-68 321 103 -306 -225 53 161 218 394 -216 -199 360 129 -240 -806 326 367
 -425 -345 408 -120 227 -2 155 -84 227 -102 70 347 197 -19 11 -211 361
 -25 -292 -45 -265 411 75 151 | (75)
-302 662 42 4 -53 48 247 -288 203 89 4 566 91 -245 -663 448 21 -241 -658
 625 242 -2 -104 179 21 211 -235 -221 528 -113 182 85 -108 -70 -137 -370
 401 509 200 37 -83 | (44)
-187 252 242 62 -211 265 88 -1 42 -152 46 -52 225 -183 -632 334 169 -784
 -301 423 -44 217 135 14 63 690 133 -199 392 479 -126 136 -145 283 -389
 -78 211 -259 23 -58 133 | (126)
135 307 109 -141 -65 -9 176 85 -112 -219 20 -185 239 57 -295 284 89 -704
 73 -1 -288 131 194 29 206 577 95 -114 266 569 -83 31 -308 155 -312 113
 -230 -305 95 -9 146 | (44)
-338 612 -245 -229 -43 -146 207 350 -13 223 -111 104 -14 143 -404 251
 324 -221 -114 261 -166 -13 27 159 89 419 219 -86 330 -288 186 -73 -434
 -107 -209 -57 -160 -10 244 102 -140 | (185)
-328 558 -153 -110 -136 -153 173 173 -127 126 22 -50 14 172 -442 231 216
 -340 -91 236 -121 71 61 126 44 615 106 -156 254 -294 166 -72 -406 -98
 -291 -68 -50 67 159 24 -158 | (27)
-215 104 268 -48 -392 411 44 361 259 -179 -58 -154 12 44 -607 345 331
 -664 -186 707 15 278 42 -29 245 642 237 -108 324 334 -141 74 -310 416
 -470 -21 294 -390 -70 -98 93 | (19)
-271 646 -194 -221 -7 -49 224 27 269 193 -70 497 111 -120 -562 314 214
 -161 -449 475 -9 -44 -86 209 10 119 -23 -104 473 -212 274 37 -224 -78 8
 -286 -37 110 314 87 -83 | (64)
-48 484 -286 -209 82 -333 229 19 -235 259 48 -71 119 81 -56 140 53 -332
 16 -126 -267 -106 165 111 104 429 209 -164 143 -205 143 -219 -413 -316
 -183 74 -367 292 214 98 -117 | (64)
-37 291 225 3 -80 157 117 -197 40 -186 45 186 256 -218 -573 276 27 -701
 -316 283 -17 150 48 45 -22 370 -228 -159 398 417 -100 82 -30 138 -182
 -95 -12 -148 226 18 133 | (27)
-25 57 95 -170 -262 129 116 498 56 -232 -126 -389 139 209 -252 204 393
 -651 191 149 -320 256 147 7 116 718 401 -87 123 349 -136 0 -475 304
 -438 153 -174 -496 151 -64 149 | (196)
-179 417 197 -86 -246 215 161 68 367 -193 -5 273 84 -16 -815 422 319
 -491 -446 633 115 292 -64 98 61 272 -203 -10 472 209 -6 75 -116 332
 -196 -253 255 -160 173 14 40 | (187)
-25 237 142 -84 -234 203 189 159 -45 -200 63 -420 259 166 -365 363 199
 -877 31 181 -237 255 216 -47 169 811 355 -216 273 557 -76 37 -437 239
 -540 98 -32 -360 39 -79 148 | (174)
-232 230 248 -43 -302 469 -7 270 364 -88 59 -38 -2 112 -573 380 325 -544
 -292 802 104 323 0 10 203 441 224 -59 450 267 -87 218 -240 391 -382 -34
 306 -360 14 -117 98 | (64)
-109 411 176 -143 -176 130 97 83 225 -183 7 233 163 14 -739 382 314 -515
 -280 330 -125 254 7 98 18 358 -37 -8 384 311 -29 159 -114 303 -125 -220
 15 -379 331 -20 114 | (44)
-414 498 -83 -38 -147 132 132 87 151 182 42 126 -70 139 -445 319 178
 -147 -358 674 167 119 -106 84 132 388 72 -160 384 -255 216 30 -268 -26
 -309 -99 277 149 80 6 -131 | (187)
-272 599 -149 -110 31 -299 277 -54 -33 138 19 264 126 -168 -596 238 178
 -215 -315 196 -97 1 91 209 -125 446 -138 -132 375 -216 166 -56 -302 -90
 -109 -267 33 263 275 135 -99 | (187)
-117 603 -126 -29 179 -312 255 -615 -16 251 115 440 236 -468 -506 330
 -198 -325 -496 25 -47 -195 128 163 -60 192 -233 -228 347 -94 212 -184
 -27 -337 69 -371 -44 569 238 142 -117 | (187)
236 227 82 -168 -8 -14 226 110 -150 -236 -69 -365 351 68 -115 267 123
 -724 250 -193 -364 131 232 21 139 697 184 -151 225 612 -184 -15 -438
 139 -367 195 -248 -236 159 -26 194 | (27)
-292 534 -256 -339 36 -20 159 253 230 251 -133 546 53 -172 -533 262 298
 -37 -398 466 15 -17 -91 184 -53 93 -29 -78 475 -295 146 93 -336 -75 19
 -240 -156 37 356 130 -64 | (157)
13 329 141 -70 102 -63 121 -225 -18 -169 32 213 230 -279 -532 263 47
 -521 -249 44 -150 79 147 90 -63 319 -266 -69 396 520 -108 100 24 126
 -43 -123 -159 -242 316 141 196 | (19)
-228 669 -275 -352 -16 -215 222 225 158 154 -113 441 38 -35 -551 214 252
 -63 -238 237 -202 -18 -50 261 21 217 -67 -17 303 -365 254 -20 -368 -96
 29 -230 -253 50 416 97 -79 | (196)
-364 378 -259 -197 -125 -55 130 468 14 129 -84 23 -51 218 -339 22 418
 -151 -40 335 -156 59 -72 167 -48 487 165 -115 152 -444 155 -4 -426 -12
 -239 27 -217 -191 304 11 -85 | (196)
106 309 104 -147 -102 170 163 304 -92 -182 -105 -349 263 183 -191 270
 138 -839 180 119 -280 126 200 21 309 653 314 -167 333 604 -150 178 -474
 109 -423 220 -267 -438 5 -16 163 | (81)
12 503 -231 -214 14 -295 229 195 -326 60 -93 -249 217 69 -77 104 -18
 -484 219 -163 -365 -87 199 103 198 506 164 -96 122 -117 70 -105 -540
 -274 -177 171 -455 135 72 125 -98 | (44)
100 371 86 -115 -44 -34 183 50 -156 -169 19 -210 341 -68 -383 258 86
 -792 30 32 -232 126 193 44 154 611 12 -97 312 464 -110 -7 -291 89 -295
 97 -174 -179 56 27 124 | (174)
-42 667 -70 30 119 -403 252 -456 -298 86 162 -1 268 -129 -300 321 -198
 -526 -129 -166 -158 -91 194 115 79 506 -131 -218 234 12 124 -130 -190
 -354 -127 -121 -85 497 92 67 -101 | (135)
381 281 66 -223 245 -342 164 -108 -191 -128 -176 32 394 -346 -146 153
 -24 -573 96 -459 -394 -62 302 99 -62 172 -163 70 249 580 -164 -74 -114
 -70 141 40 -558 -110 297 206 191 | (81)
313 312 46 -216 31 -259 260 35 -37 -313 -89 -212 372 2 -182 244 150 -705
 235 -311 -408 21 196 32 31 474 25 9 103 458 33 -228 -298 113 -130 56
 -348 -164 150 3 114 | (135)
-266 683 -184 -262 56 -259 222 -20 74 217 -26 496 113 -124 -570 321 197
 -102 -348 156 -142 -49 2 219 -79 256 -66 -113 433 -225 241 -5 -251 -133
 36 -311 -71 188 358 58 -83 | (185)
-29 334 69 -267 -198 224 153 302 162 -182 -145 69 179 88 -509 328 309
 -643 -97 253 -221 214 44 88 135 492 124 -107 401 314 -91 154 -393 250
 -286 -29 -181 -439 255 -62 161 | (174)
273 722 -281 -424 301 -505 280 -7 -74 127 -215 472 326 -276 -229 170 9
 -232 -40 -447 -414 -272 205 246 -17 -117 -133 115 177 -115 152 -138
 -244 -311 438 -226 -611 185 475 225 -37 | (19)
-35 194 175 -58 -263 150 188 190 67 -232 -5 -295 163 231 -402 343 280
 -676 35 172 -222 286 129 28 99 815 285 -220 163 482 -122 25 -370 285
 -515 62 -9 -333 111 -148 128 | (44)
-203 503 -255 -186 37 -287 224 152 -79 214 -28 52 131 29 -299 213 165
 -200 -95 102 -192 -70 98 178 55 409 105 -107 293 -156 193 -81 -407 -190
 -191 -46 -170 163 102 136 -124 | (196)
-398 349 -160 -139 -183 134 124 385 -48 183 54 -111 -27 311 -297 258 271
 -329 -76 463 4 126 -16 19 159 651 253 -258 256 -189 103 28 -459 -95
 -475 84 -8 -92 41 -52 -122 | (75)
-41 334 90 -330 -156 120 103 514 291 -220 -266 221 136 31 -549 184 512
 -410 -64 182 -307 180 25 173 -98 288 -2 58 279 206 -112 175 -312 327 10
 -120 -331 -599 438 -12 189 | (64)
42 619 -309 -407 193 -233 202 347 -1 170 -255 333 192 -34 -156 127 233
 -41 -12 -105 -238 -127 46 207 4 -57 -37 89 252 -227 126 12 -361 -245
 223 -41 -541 -4 406 181 -31 | (75)
-262 685 -131 -161 105 -192 222 -169 227 126 -5 624 69 -158 -674 297 192
 -79 -446 287 -45 -30 -63 249 -108 146 -262 -87 389 -293 209 72 -169
 -137 113 -399 -107 198 460 113 -83 | (157)
-65 333 167 -60 -136 112 162 19 136 -176 -60 123 182 -18 -585 354 184
 -556 -204 243 -196 164 61 40 77 565 81 -152 311 384 -2 69 -220 228 -284
 -114 4 -307 181 -14 117 | (81)
-167 244 191 -174 -364 387 39 395 193 -176 -73 -120 61 172 -578 356 309
 -646 -139 533 -33 335 20 -4 173 618 201 -97 292 359 -107 137 -311 328
 -411 11 -11 -502 99 -69 118 | (64)
-334 636 -221 -232 -28 -143 179 131 110 214 -80 399 27 -42 -547 299 261
 -133 -335 397 -35 -35 -69 193 50 230 -65 -74 391 -347 191 -44 -258 -122
 -51 -210 -65 155 278 110 -134 | (44)
218 252 126 17 -6 -113 262 -172 -363 -273 10 -421 363 -64 -134 152 -128
 -899 188 -261 -339 103 319 -3 144 731 58 -182 159 644 -154 -26 -305 37
 -348 198 -224 -109 56 49 199 | (64)
71 614 -179 -116 86 -318 281 9 -276 40 -46 -175 219 154 -4 201 -44 -493
 193 -278 -352 -90 193 89 178 540 216 -153 107 -30 133 -104 -478 -319
 -183 118 -329 258 120 62 -76 | (126)
62 404 241 78 48 -138 253 -220 -282 -252 4 -219 338 -146 -387 317 17
 -752 -38 -86 -128 202 273 -16 -59 626 -232 -27 340 582 -134 -77 -130 68
 -249 48 13 71 89 160 83 | (187)
-476 418 -79 35 -74 121 122 140 154 224 -44 252 -10 -80 -511 215 262 -48
 -402 700 189 70 -96 147 -11 295 -35 -129 490 -395 97 94 -266 -25 -202
 -131 278 150 90 71 -141 | (174)
44 176 186 -30 66 -37 176 -182 33 -174 -63 26 367 -381 -472 249 87 -698
 -230 94 -171 37 202 83 -134 415 -163 -96 365 552 -127 -27 -95 135 -123
 -48 -93 -146 205 147 176 | (126)
-341 532 -209 -235 -31 -100 245 48 206 195 -62 544 66 -164 -593 321 196
 -99 -478 506 83 18 -104 167 -71 114 -155 -107 471 -294 234 -26 -232
 -120 -67 -269 -3 252 308 124 -128 | (81)
36 394 108 -102 7 -46 201 -54 86 -158 9 115 202 -152 -482 333 182 -553
 -131 61 -224 164 88 89 -65 469 70 -139 251 470 -30 -18 -144 179 -191
 -86 -112 -209 396 -6 178 | (196)
-455 447 -61 54 -103 190 107 46 12 271 172 -33 -77 248 -352 315 178 -292
 -314 618 194 74 -40 27 170 520 152 -279 422 -208 122 29 -289 -114 -440
 6 283 129 -16 -11 -158 | (126)
-451 431 -52 109 -127 6 133 -73 -219 188 309 -202 -40 263 -385 255 -2
 -326 -185 344 56 115 110 22 146 802 122 -300 225 -170 124 22 -319 -122
 -549 16 241 178 -92 -72 -162 | (187)
-279 623 -140 -139 86 -167 187 -83 -12 208 37 320 119 -108 -534 247 129
 -242 -331 215 -119 -88 77 173 -13 315 -46 -156 388 -223 162 49 -249
 -168 -5 -212 -126 90 260 102 -95 | (185)
83 181 156 -130 -179 64 165 39 -48 -307 -33 -151 311 -22 -395 254 86
 -719 -5 31 -257 204 165 65 52 576 41 -119 284 471 -127 52 -316 306 -287
 -17 -24 -266 134 -69 187 | (157)
180 721 -278 -285 386 -560 258 -142 -20 162 -172 473 319 -360 -210 190
 68 -155 -105 -466 -382 -291 191 231 -66 -94 -192 113 201 -154 165 -138
 -175 -364 454 -281 -516 278 451 239 -51 | (126)
228 274 73 -97 11 -233 201 -134 -207 -254 -38 -147 371 -202 -284 190 -62
 -685 36 -185 -304 87 225 56 52 454 -121 -48 271 443 -52 -77 -228 61
 -157 48 -254 -80 91 75 138 | (174)
-453 229 -164 -76 -145 43 90 327 71 230 44 -46 -151 277 -328 137 318 -70
 -152 533 54 76 -47 82 45 517 174 -185 205 -413 140 -58 -354 -48 -405 44
 37 -32 78 7 -166 | (44)
97 401 16 -249 -47 -75 144 90 -28 -151 -31 60 274 -1 -446 295 151 -560
 -43 -26 -257 133 108 105 45 437 -35 -38 358 398 8 53 -240 128 -165 -12
 -259 -249 166 25 110 | (75)
-479 431 -113 9 -22 -145 89 122 -150 206 139 -69 -48 96 -438 168 184
 -189 -165 467 19 57 32 120 4 694 45 -174 309 -260 183 10 -295 -95 -387
 22 153 69 23 100 -140 | (135)
-202 341 309 107 -163 186 124 -126 35 -107 91 76 174 -62 -642 400 121
 -612 -425 389 29 231 147 35 -3 549 24 -156 442 512 -54 161 -16 212 -321
 -180 276 -96 122 22 102 | (157)
-33 710 -230 -302 179 -365 301 -192 14 210 -103 537 238 -305 -431 316 53
 -190 -321 -80 -221 -173 93 228 -38 42 -128 -66 365 -142 204 -101 -216
 -266 211 -332 -244 370 411 162 -79 | (187)
341 328 61 -195 135 -178 194 123 -57 -295 -256 -79 402 -95 -105 157 109
 -576 216 -300 -439 11 201 111 40 252 -12 41 265 485 -97 39 -298 86 30
 77 -451 -318 248 76 217 | (185)
299 375 43 -258 7 -196 211 157 -265 -263 -87 -231 322 37 -157 220 32
 -736 275 -366 -391 117 239 48 120 480 60 20 141 572 -90 -60 -338 44
 -195 194 -472 -192 204 75 172 | (185)
-91 401 204 -171 -217 147 139 169 146 -216 -53 122 134 56 -691 303 289
 -626 -221 301 -117 300 77 118 -51 461 -35 -67 331 309 -84 132 -168 285
 -160 -156 -21 -359 345 -8 153 | (185)
-6 662 -31 84 278 -502 213 -700 -312 148 132 259 287 -513 -384 213 -311
 -451 -346 -301 -211 -175 282 168 -131 313 -238 -161 245 60 65 -122 13
 -342 161 -281 -121 490 330 180 -44 | (126)
-70 384 168 -78 -196 201 149 161 128 -144 -22 -16 161 96 -554 399 221
 -577 -147 291 -200 295 100 42 130 665 258 -161 292 389 -71 145 -331 242
 -376 -59 28 -299 209 -53 121 | (187)
-49 699 -151 -151 186 -319 210 -157 -119 127 -9 289 173 -138 -318 286
 -40 -246 -165 -48 -152 -116 98 145 50 253 -186 -80 290 -116 164 -42
 -253 -291 46 -131 -209 284 242 142 -84 | (27)
60 146 138 -115 -164 133 148 445 -180 -153 -163 -460 174 212 -168 230
 271 -650 328 26 -273 309 213 -39 201 747 301 -67 230 405 -249 43 -534
 131 -444 291 -204 -327 60 16 144 | (185)
-230 633 -305 -353 -11 -100 209 280 44 301 -34 312 73 78 -377 275 211
 -157 -264 263 -137 -53 32 192 95 304 265 -141 365 -159 260 75 -418 -146
 -192 -113 -182 99 223 44 -81 | (187)
-150 584 -241 -218 -62 -136 208 242 -33 172 2 103 133 180 -265 231 195
 -327 -102 114 -141 -28 33 130 102 405 130 -119 186 -207 228 -60 -390
 -227 -211 -25 -281 153 210 25 -129 | (27)
-100 379 172 -140 -184 106 87 159 203 -213 -17 197 162 -53 -727 328 274
 -542 -269 317 -142 275 79 138 -19 433 -31 -15 352 368 -76 200 -147 329
 -134 -201 -49 -405 315 9 166 | (157)
-118 126 20 -175 -367 283 52 715 53 -133 -65 -411 108 385 -223 197 483
 -611 191 375 -271 274 59 -41 271 724 615 -150 162 180 -101 136 -564 281
 -533 204 -150 -577 46 -216 94 | (27)
251 267 142 74 135 -238 210 -396 -439 -176 136 -417 390 -219 -123 222
 -253 -853 129 -333 -245 67 342 -56 49 642 -17 -192 146 693 -146 -116
 -172 -105 -300 177 -224 80 2 93 143 | (196)
77 345 65 -240 -49 44 120 125 63 -168 2 49 243 58 -428 315 183 -581 -50
 46 -250 175 120 58 60 458 40 -59 310 418 -88 171 -306 176 -198 -26 -237
 -350 250 -5 168 | (81)
-76 338 149 -21 -175 23 160 -221 -187 -104 200 -196 178 -5 -559 296 31
 -831 -170 25 -222 250 259 31 77 792 111 -258 293 448 -193 43 -182 193
 -346 -64 -15 -246 216 -66 127 | (64)
-354 515 -203 -183 -51 -204 135 370 -77 222 -53 52 -82 209 -406 129 356
 -50 -50 193 -188 82 69 214 9 479 168 -42 218 -369 69 36 -414 -97 -162
 -19 -190 -51 287 103 -133 | (75)
-86 320 154 -95 -193 173 127 -11 102 -101 71 49 130 74 -557 363 128 -655
 -246 335 -94 252 88 58 125 561 155 -232 339 414 -41 129 -204 160 -362
 -79 -5 -247 195 -35 137 | (187)
91 290 98 -227 -122 -19 102 154 -114 -205 -38 -119 300 -20 -421 235 135
 -702 15 -54 -374 188 203 90 92 571 69 -84 268 479 -156 170 -339 170
 -201 20 -268 -380 196 4 176 | (27)
205 344 56 -172 149 -342 221 -129 76 -214 -204 389 364 -446 -519 185 108
 -304 -148 -146 -255 45 108 218 -200 59 -432 139 338 364 -34 -11 -18 107
 248 -194 -274 -43 332 197 157 | (157)
70 252 188 -139 -207 304 192 298 91 -195 -113 -322 207 169 -293 319 244
 -827 69 255 -227 197 164 -19 249 666 351 -183 249 538 -197 115 -484 185
 -409 143 -168 -393 178 -73 207 | (75)
-194 290 107 -48 -183 185 98 135 -141 13 126 -291 140 58 -475 352 135
 -741 -148 415 -25 249 188 -25 229 700 204 -159 510 485 -147 136 -306
 174 -538 110 151 -209 -111 28 68 | (44)
-31 310 234 -102 -125 171 172 206 13 -175 -112 -131 192 45 -434 366 326
 -751 -34 171 -236 218 191 25 97 694 198 -167 381 537 -198 114 -331 216
 -318 7 -25 -372 240 -19 190 | (75)
-299 398 -159 -40 -120 -229 180 257 -334 86 104 -399 -8 328 -174 87 192
 -427 143 63 -281 68 187 74 85 801 380 -193 103 -176 81 -67 -459 -72
 -416 150 -130 -49 122 30 -140 | (81)
228 305 125 -174 14 -100 229 111 -90 -286 -92 -225 287 67 -236 244 156
 -727 175 -198 -359 63 241 62 71 512 34 5 195 616 -59 -36 -302 138 -207
 114 -318 -283 158 74 145 | (75)
52 688 -183 -100 233 -401 230 -440 -191 152 111 339 263 -298 -306 265
 -221 -319 -222 -210 -168 -168 169 184 118 166 -207 -106 294 -33 133 -37
 -121 -356 113 -209 -268 432 239 121 -70 | (187)
221 284 -10 -367 107 -79 159 159 230 -141 -254 415 315 -285 -361 254 233
 -376 -110 -23 -279 -12 40 149 -75 -39 -120 27 321 373 -34 7 -143 104
 164 -128 -466 -308 418 84 203 | (185)
-145 325 149 -108 -279 143 143 150 109 -227 46 -39 129 80 -663 368 221
 -657 -172 398 -142 349 89 95 125 694 56 -126 409 349 -116 212 -364 287
 -406 -49 43 -266 119 -47 101 | (126)
127 355 129 -121 -20 -66 225 42 -34 -333 -143 -21 324 -145 -401 200 157
 -665 0 -39 -275 131 159 110 -66 413 -119 -19 286 434 -120 78 -268 187
 -88 5 -281 -237 285 81 163 | (44)
